Each row has a name. Each question is about the rows just above it.

j_299: [54.4  0.0 -0.1 20.7 22.3  0.1  2.3 22.4  0.0  0.0 58.5  7.9  3.9  0.0
 38.6 73.3 25.3 89.7 10.5 -1.1  2.7  6.0  1.7  6.8  9.6  9.9  3.2  0.1
 32.5 20.7 -0.2 -0.4]
j_594: [ 0.0  0.1 37.8 21.2  8.9  9.9  3.8  3.5 14.7  0.0  0.2  6.5 -0.4 -0.1
 12.8  6.1 31.4 43.6 25.8  2.1  6.8 10.6  1.2 17.7 -0.2 -5.4 11.8 21.0
 32.4 27.3  0.1 12.1]
j_144: [ -0.1   0.1  26.1   0.0   0.0   0.0  31.4 -12.4   9.8   0.1  -0.1  25.4
   0.1   8.3   0.1  26.4  -0.9   1.9  24.8  38.5   0.2  -0.3  -0.2   5.4
  22.3  -0.8   0.1  19.3  13.5  -4.1  -0.2  20.6]
j_869: [ 0.0  0.1  0.0 17.2  0.1 -0.1 21.6  2.4 -0.2 -0.5 -0.1 17.4 20.1 -0.1
 15.9  0.2  7.0  5.4 -0.3  3.4 20.2  0.0 -0.1  9.8  0.0 25.8 47.1  7.7
  0.0  1.5 42.9  5.8]
j_518: [ -0.1   0.0  90.2  11.7   0.0   3.6  26.4 -10.0  42.1   4.0   0.6  16.1
  -2.6  -0.1   0.3  -0.1  32.9   0.9  48.2  -3.6   0.1   0.0  -0.4  19.2
  -0.6   0.9  14.0  42.4  29.3   2.3  15.4  35.1]
Times [-0.1] occurs in j_869: -> 4
Count of [20.7] in j_299: -> 2
How many times does j_594 hold [0.0]? -> 2

j_594: [ 79.4  17.9  -4.4   7.6 -12.9   9.6   7.3   2.9  -1.0  -5.9   7.6  -3.5]
j_39: [ 21.8   7.7   7.7   7.7 -19.4   7.7   5.5  -4.3   7.6  21.8   7.2   7.2]
j_796: [ 74.2   7.5  -4.4   7.5 -12.6   7.5   7.6   7.5   7.5  21.4  74.2  -4.4]
Count of [7.6] in j_796: -> 1
How many times does j_594 hold [3.0]? -> 0
Times [7.2] occurs in j_39: -> 2
How many times does j_39 hold [-4.3]? -> 1
Times [-4.4] occurs in j_796: -> 2
How many times does j_39 hold [7.7]? -> 4
How many times does j_594 hold [7.6]? -> 2

j_299: [-9.3 24.2 38.9 32.0 39.9 38.9 24.2]
j_141: [10.5 22.0 30.6 49.2 30.6 30.5 30.6]
j_869: [67.2 -5.3 13.8 61.6 -5.3 56.2 67.2]
j_297: [ 8.6 -0.4 31.9  8.6  8.6 46.8 25.9]
How many times does j_869 hold [67.2]? -> 2
Times [38.9] occurs in j_299: -> 2
How many times does j_299 hold [24.2]? -> 2
How many times does j_297 hold [8.5]? -> 0
Count of [30.7] in j_141: -> 0

